Below is a small trained network, with its code and all its weights. Each question gives an input and a class and asks what happens when units are switched off, that is, made to give their printed mean instead of their output.

import numpy as np


def w(rows, s, z=0):
    codes = np.array(rows[::2]) - 128.0
    scale = np.full(codes.shape[1], s)
    scale[-1] = z or s
    return codes * scale


def f(y):
    return y / 2 * (1 + np.tanh(0.7978845608 * (y + 0.044715 * y**3)))


def log_softmax(a):
    a = a - a.max(-1, keepdims=True)
    return a - np.log(np.exp(a).sum(-1, keepdims=True))


def net(x, mask):
    res = np.array(x, float).reshape(1, 3) / 4 @ E
    y = f(res @ A[0][:, :-1].T + A[0][:, -1])
    res = res + np.where(mask, y, B[0][:, -1]) @ B[0][:, :-1]
    return log_softmax(res[-1] @ U[:, :-1].T + U[:, -1])


A, B = {}, {}
E = w([
[133,183,136,66,75,136,146,159],'x0',
[95,150,55,153,83,95,178,115],'x1',
[104,128,80,95,95,80,11,76],'x2',
],0.013)
A[0] = w([
[62,152,106,103,79,78,174,177,75],'N0',
[55,143,88,160,97,81,173,120,33],'N1',
[57,157,52,236,108,129,152,141,101],'N2',
[127,78,143,192,135,130,132,140,101],'N3',
[171,64,91,79,122,146,147,129,1],'N4',
[198,163,139,61,231,172,80,153,99],'N5',
[131,162,205,144,119,86,207,168,69],'N6',
[143,141,137,83,88,65,178,127,204],'N7',
[178,67,86,142,96,188,232,173,18],'N8',
[166,210,186,34,28,153,126,198,78],'N9',
[172,149,148,150,143,123,183,231,56],'N10',
[126,95,118,84,28,119,82,91,103],'N11',
[98,124,181,67,187,230,65,165,111],'N12',
[133,156,102,123,75,1,97,67,90],'N13',
[108,126,143,114,163,137,199,138,96],'N14',
[202,61,177,145,99,122,110,121,112],'N15',
],0.009,0.0025)
B[0] = w([
[161,179,153,135,45,134,244,95,179],'N0',
[188,164,36,116,90,219,138,117,186],'N1',
[233,173,90,161,132,162,132,87,210],'N2',
[139,125,131,170,110,25,78,91,169],'N3',
[165,142,125,82,148,103,185,136,115],'N4',
[173,233,101,129,79,220,155,117,223],'N5',
[136,187,169,101,122,51,73,178,201],'N6',
[91,29,54,159,86,116,179,77,172],'N7',
[145,159,179,111,108,70,139,223,213],'N8',
[185,50,199,255,101,108,117,53,255],'N9',
[74,171,166,121,200,66,97,120,211],'N10',
[67,189,185,101,192,126,92,187,223],'N11',
[212,206,48,111,72,191,193,129,237],'N12',
[154,136,169,66,125,49,74,116,247],'N13',
[156,167,166,57,172,46,107,97,181],'N14',
[198,168,101,156,135,133,206,39,169],'N15',
],0.0063,0.0084)
U = w([
[238,205,21,86,93,202,211,121,107],'0',
[204,79,193,207,106,104,159,2,248],'1',
[95,235,141,9,159,84,112,211,50],'2',
[72,117,112,73,119,195,194,179,146],'3',
],0.0066,0.0018)

Each question gives the input, the list of numbers given to net, and the class t.
The units are the neurons (one row each of A and B). Each row of codes is followed by its name. A weight is (code - 128) times the scale printed after its matrix; where a second scale follows, it is the last column's (A, B and U).
mask holds one flag per neuron, in row order. A switched-off neuron (its flag False) gives its mean, the last column of its row in B, instead of its output. The means were averaged over made-up inputs and are rounded, as every weight is.
A unit's drop is (log p(t) with every unit on - log p(t) with that unit switched off) / (log p(t) with every unit on - log p(t) with every unit switched off).
The circuit of an input: a set's keep is (log p(t) with only the set's units on - log p(t) with every unit switched off) / (log p(t) with every unit on - log p(t) with every unit switched off). Starting from the 12 units with the biggest drops (on a tie, the unit counted first), units are removed one at a time, each time the one whose removal leaves the highest keep (on an exact tie, the one counted first), for as long as the keep stays at least 0.8.
units of the circuit, in order: the units of the circuit, biggest drop first
unit that matters most: the unit with the biggest drop
k most important neurons: the k neurons with the biggest drops, biggest first
drop when u is switched off: that unit's drop, to one decimal
input [-4,-6,-7], class 2: unit that matters most => N10
input [-3,-2,0], class 3: 3 most important neurons => [N9; N2; N13]
input [4,1,2], class 1: units of the circuit, in order => [N9; N12]
input [2,3,-2], class 3: 4 most important neurons => [N12; N5; N15; N9]
input [4,2,-4], class 1: units of the circuit, in order => [N9; N12]
input [-1,-2,-3], class 3: 4 most important neurons => [N9; N13; N2; N11]
input [-6,7,5], class 0: 3 most important neurons => [N1; N9; N2]
input [7,4,-6], class 1: 2 most important neurons => [N9; N7]
input [8,6,-4], class 1: 2 most important neurons => [N9; N12]
input [-3,-4,4], class 0: units of the circuit, in order => [N9; N10]
input [0,3,2], class 3: 3 most important neurons => [N9; N12; N5]
input [6,-1,-5], class 1: 3 most important neurons => [N9; N11; N7]
input [-7,8,2], class 0: 2 most important neurons => [N1; N9]
input [1,1,5], class 2: units of the circuit, in order => [N9; N11]
input [-6,6,1], class 0: units of the circuit, in order => [N1]
input [8,-6,-8], class 1: 2 most important neurons => [N9; N11]
input [7,-6,-6], class 1: 2 most important neurons => [N9; N10]
input [0,3,6], class 2: 3 most important neurons => [N9; N11; N13]
input [7,4,7], class 1: 3 most important neurons => [N9; N7; N0]
input [7,-1,-8], class 2: units of the circuit, in order => [N10]
input [5,1,-4], class 1: 2 most important neurons => [N9; N11]
input [-4,2,-6], class 2: 2 most important neurons => [N9; N8]
input [1,-3,-8], class 2: drop when N10 is switched off => 0.0
input [-2,2,5], class 2: drop when N13 is switched off => 0.1
input [3,4,-5], class 2: drop when N6 is switched off => 0.5
input [1,0,-2], class 3: drop when N13 is switched off => 0.3
input [3,0,0], class 3: unit that matters most => N2
